Below is a small trained network, with its code and all its weights. Each question gives an input and a target symbol and asks what happens when units are switched off, that is, made to give their printed mean instead of their output.

import numpy as np


def w(rows, s, z=0):
    codes = np.array(rows[::2]) - 128.0
    scale = np.full(codes.shape[1], s)
    scale[-1] = z or s
    return codes * scale


def norm(h):
    return h / np.sqrt((h * h).mean(-1, keepdims=True) + 1e-5)


def f(y):
    return y / 2 * (1 + np.tanh(0.7978845608 * (y + 0.044715 * y**3)))


def softmax(a):
    e = np.exp(a - a.max(-1, keepdims=True))
    return e / e.sum(-1, keepdims=True)


def log_softmax(a):
    a = a - a.max(-1, keepdims=True)
    return a - np.log(np.exp(a).sum(-1, keepdims=True))


def net(x, mask):
    ids = ['ΘΞΠΣΦΩαβγδεηλτψ'.index(c) for c in x.split()]
    T = len(ids)
    res = E[ids] + P[:T]
    u = 0
    for l in range(2):
        r = norm(res)
        for j in range(2):
            rows = slice(4 * j, 4 * j + 4)
            q, k, v = (r @ M[l][rows].T for M in (Q, K, V))
            z = softmax(np.where(np.tri(T) > 0, q @ k.T / 4**0.5, -1e9)) @ v
            o = O[l][rows]
            res = res + np.where(mask[u + j], z, o[:, -1]) @ o[:, :-1]
        u += 2
        y = f(norm(res) @ A[l][:, :-1].T + A[l][:, -1])
        res = res + np.where(mask[u : u + 12], y, B[l][:, -1]) @ B[l][:, :-1]
        u += 12
    return log_softmax(norm(res)[-1] @ U[:, :-1].T + U[:, -1])


Q, K, V, O, A, B = {}, {}, {}, {}, {}, {}
E = w([
[180,121,84,129],'Θ',
[175,118,93,157],'Ξ',
[152,130,205,50],'Π',
[78,133,201,74],'Σ',
[161,213,193,73],'Φ',
[236,144,115,141],'Ω',
[184,126,116,105],'α',
[133,114,176,117],'β',
[120,155,199,86],'γ',
[155,153,78,174],'δ',
[157,148,39,121],'ε',
[52,169,156,2],'η',
[157,142,212,203],'λ',
[147,174,135,214],'τ',
[13,147,55,242],'ψ',
],0.0096)
P = w([
[148,140,96,141],'0',
[181,255,154,98],'1',
[156,219,149,97],'2',
[120,167,152,103],'3',
[104,174,151,116],'4',
[121,173,141,124],'5',
],0.0079)
Q[0] = w([
[89,197,146,176],'L0H0',
[125,1,158,206],'L0H0',
[161,153,104,173],'L0H0',
[141,231,165,185],'L0H0',
[94,69,63,149],'L0H1',
[170,4,119,108],'L0H1',
[93,15,150,137],'L0H1',
[157,116,223,84],'L0H1',
],0.0093)
K[0] = w([
[92,8,110,144],'L0H0',
[254,159,30,66],'L0H0',
[71,70,153,67],'L0H0',
[33,28,60,144],'L0H0',
[198,126,87,88],'L0H1',
[140,229,103,32],'L0H1',
[150,158,41,61],'L0H1',
[12,192,102,133],'L0H1',
],0.0074)
V[0] = w([
[59,56,126,179],'L0H0',
[86,106,49,40],'L0H0',
[90,107,129,200],'L0H0',
[31,207,121,170],'L0H0',
[127,168,70,154],'L0H1',
[114,47,49,179],'L0H1',
[175,136,239,254],'L0H1',
[121,66,85,66],'L0H1',
],0.009)
O[0] = w([
[168,181,151,136,10],'L0H0',
[140,161,39,43,106],'L0H0',
[154,193,147,171,78],'L0H0',
[79,242,160,116,205],'L0H0',
[87,181,131,118,178],'L0H1',
[182,191,138,171,2],'L0H1',
[103,93,254,138,190],'L0H1',
[194,146,56,140,30],'L0H1',
],0.0097,0.0059)
A[0] = w([
[134,151,21,132,64],'L0N0',
[203,189,64,209,130],'L0N1',
[153,97,133,144,32],'L0N2',
[189,75,158,250,115],'L0N3',
[174,16,137,164,85],'L0N4',
[128,98,96,111,191],'L0N5',
[167,175,84,213,53],'L0N6',
[204,83,149,123,13],'L0N7',
[201,34,158,52,138],'L0N8',
[146,145,96,62,2],'L0N9',
[1,94,78,155,130],'L0N10',
[65,108,210,132,161],'L0N11',
],0.0088,0.0056)
B[0] = w([
[44,130,227,114,133],'L0N0',
[151,33,107,157,135],'L0N1',
[194,144,74,67,108],'L0N2',
[94,172,181,104,136],'L0N3',
[177,175,144,78,143],'L0N4',
[153,159,178,142,166],'L0N5',
[80,41,56,165,122],'L0N6',
[148,119,70,41,112],'L0N7',
[155,255,124,117,176],'L0N8',
[111,170,161,150,119],'L0N9',
[243,222,188,120,206],'L0N10',
[118,145,184,168,254],'L0N11',
],0.0079,0.007)
Q[1] = w([
[119,138,167,199],'L1H0',
[152,132,125,23],'L1H0',
[159,38,146,131],'L1H0',
[38,99,113,101],'L1H0',
[173,72,35,224],'L1H1',
[241,63,21,248],'L1H1',
[143,121,41,35],'L1H1',
[233,170,123,141],'L1H1',
],0.011)
K[1] = w([
[137,93,150,181],'L1H0',
[28,170,93,83],'L1H0',
[127,161,178,140],'L1H0',
[96,84,160,87],'L1H0',
[61,179,167,69],'L1H1',
[25,191,166,66],'L1H1',
[113,169,191,212],'L1H1',
[5,119,62,160],'L1H1',
],0.012)
V[1] = w([
[117,206,185,68],'L1H0',
[104,134,107,118],'L1H0',
[199,111,110,210],'L1H0',
[58,114,185,35],'L1H0',
[76,36,40,57],'L1H1',
[1,126,163,69],'L1H1',
[121,178,51,211],'L1H1',
[227,125,196,91],'L1H1',
],0.011)
O[1] = w([
[173,127,40,145,255],'L1H0',
[118,115,103,112,128],'L1H0',
[131,164,191,114,42],'L1H0',
[122,102,58,158,228],'L1H0',
[56,83,169,71,73],'L1H1',
[9,169,117,160,152],'L1H1',
[198,165,166,45,109],'L1H1',
[172,74,86,219,154],'L1H1',
],0.011,0.0075)
A[1] = w([
[157,237,106,99,107],'L1N0',
[35,143,94,97,120],'L1N1',
[35,115,103,34,117],'L1N2',
[99,11,170,129,122],'L1N3',
[216,92,37,57,146],'L1N4',
[179,25,101,100,158],'L1N5',
[218,254,197,106,31],'L1N6',
[79,133,25,227,170],'L1N7',
[65,110,208,194,68],'L1N8',
[120,32,135,133,49],'L1N9',
[217,53,165,46,3],'L1N10',
[61,125,179,188,110],'L1N11',
],0.0081,0.0062)
B[1] = w([
[132,97,40,145,149],'L1N0',
[90,152,129,207,157],'L1N1',
[192,150,226,186,169],'L1N2',
[175,21,21,130,131],'L1N3',
[151,105,132,2,161],'L1N4',
[175,97,187,62,141],'L1N5',
[178,68,62,251,164],'L1N6',
[71,213,159,96,254],'L1N7',
[221,161,62,37,140],'L1N8',
[185,57,114,66,114],'L1N9',
[212,30,103,137,125],'L1N10',
[167,142,122,61,148],'L1N11',
],0.0083,0.0079)
U = w([
[151,78,159,99,64],'Θ',
[133,114,169,135,239],'Ξ',
[101,33,96,109,34],'Π',
[111,154,34,66,242],'Σ',
[93,103,93,150,116],'Φ',
[199,94,87,198,68],'Ω',
[169,69,115,107,98],'α',
[105,61,195,180,171],'β',
[83,103,84,149,2],'γ',
[163,176,143,80,229],'δ',
[117,125,153,54,99],'ε',
[31,132,112,65,59],'η',
[135,140,183,162,207],'λ',
[127,248,132,146,65],'τ',
[209,178,98,139,114],'ψ',
],0.015,0.0047)

Each question gives the input, a string of symbols that net reads in full, and the target symbol t.
The units are the heads (4 rows each of Q, K, V and O) and the neurons (one row each of A and B). Each row of codes is followed by its name. A weight is (code - 128) times the scale printed after its matrix; where a second scale follows, it is the last column's (O, A, B and U).
mask holds one flag per unit, layer by layer, with each layer's heads first. A switched-off unit (its flag False) gives its mean, the last column of its rows in O or B, instead of its output. The means were averaged over made-up inputs and are rounded, as every weight is.
A unit's drop is (log p(t) with every unit on - log p(t) with that unit switched off) / (log p(t) with every unit on - log p(t) with every unit switched off).
The circuit of an input: a set's keep is (log p(t) with only the set's units on - log p(t) with every unit switched off) / (log p(t) with every unit on - log p(t) with every unit switched off). Starting from the 12 units with the biggest drops (on a tie, the unit counted first), units are removed one at a time, each time the one whose removal leaves the highest keep (on an exact tie, the one counted first), for as long as the keep stays at least 0.8.
circuit, biggest first: the units of the circuit, biggest drop first
most important unit: the unit with the biggest drop
top k neurons: the k neurons with the biggest drops, biggest first
top k neurons in layer l: the k neurons of layer l with the biggest drops, biggest first
heads that matter: for each layer, one digit per head in row order, 1 if its drop is at least 0.15 and else 0, layers parted by /
drop of u: that unit's drop, to one decimal
input δ Ω Ω Ξ, target δ: top 2 neurons in layer 0	L0N1, L0N6
input η Π Ω, target η: circuit, biggest first	L1H1, L0H1, L0N0
input β Ω α λ Π Φ, target β: circuit, biggest first	L0H1
input Ω η η τ Σ Φ, target Ω: heads that matter	10 / 01
input η δ Ξ, target η: heads that matter	11 / 01
input δ δ Ω β Π, target δ: top 3 neurons	L0N6, L0N10, L0N1
input ψ Ω Θ Θ Σ, target ψ: circuit, biggest first	L1H1, L0H1
input ψ Π β, target ψ: circuit, biggest first	L0H1, L1H1
input β λ η, target β: heads that matter	11 / 01
input Σ α Ω Ξ, target Σ: heads that matter	11 / 10
input ε Ω ε Ω, target δ: circuit, biggest first	L0H1, L1H1
input γ Ω δ λ Ω, target β: heads that matter	11 / 00
input Ξ Ω η, target Σ: top 2 neurons	L0N3, L0N10
input Ω ψ Ξ Ω Π α, target Ω: most important unit	L1H1
input Π λ Φ η, target Π: heads that matter	11 / 01
input η δ δ, target η: circuit, biggest first	L1H1, L0H1
input δ Σ τ Π ψ Ω, target δ: top 2 neurons	L0N1, L0N6
input ψ ψ η ψ Ω Θ, target ψ: top 2 neurons in layer 1	L1N6, L1N7
input Σ δ δ, target Σ: top 2 neurons in layer 0	L0N11, L0N10
input Ξ Σ γ λ δ, target β: most important unit	L0H1
input Ω Φ δ γ, target Ω: drop of L0H0	0.5
input Ξ η Σ Θ, target Σ: drop of L0N0	0.0
